[[478 610 157 600 534 315]
 [517 731 325 481 555 229]
 [546 485 355 695 511 560]
 [570 507 236 819 323 300]
 [494 467 315 776 419 482]]
Rows and columns are numbered from 0.
What is the entry just left of the largest entry?
Answer: 236
The top-left entry is 478
What is the entry at row 0, column 2?
Answer: 157
What is the entry directly above 546?
Answer: 517
The entry just right of 534 -> 315
What is the entry directly above 467?
Answer: 507
The bottom-left entry is 494
What is the bottom entry of the column that holds the smallest entry?
Answer: 315
The entry directly below 507 -> 467
The entry at row 2, column 2: 355
What is the entry in the bottom-right corner?
Answer: 482

Questions about the row below.
1) Find the entry just right of 22.
2) Find the entry just right of the smallest entry.
3) Find the entry just right of the centre entry.
4) Find the entry just right of the largest entry.
[-16 -20  10  22 -38  30 -39 -38 -13  17 -38  24  28 -52  24]
1) -38
2) 24
3) -13
4) -39

Read these off the grid that follows.
1) Find the first entry of the largest entry's row.
2) Find the entry in the top-right corner.
3) Find the last entry, reading row by row.
4) Find the 3rd entry, reading row by row.
5) Find the entry just right of -7.
6) Find the 2nd entry from the end, reading row by row.
7) Find the entry directly below 20.
8) Find the entry just left of 20.
[[-13   3 -15 -18]
 [-17  45  -2  32]
 [ 12 -27  -2 -31]
 [  0  21   6  19]
 [ 10  13  13  20]
 [-21   0 -25 -31]
 [ 12  45  29  63]
 [ 15  -6  10   1]
 [ -7  32   4  26]
 [ 37 -49  16 -31]
 [ 38 -16  31  13]
 [ 57  -8  55  44]
 [ 53 -29  42  13]
 [ 50   7  54  57]
 [ 11   2  10   6]]
1) 12
2) -18
3) 6
4) -15
5) 32
6) 10
7) -31
8) 13
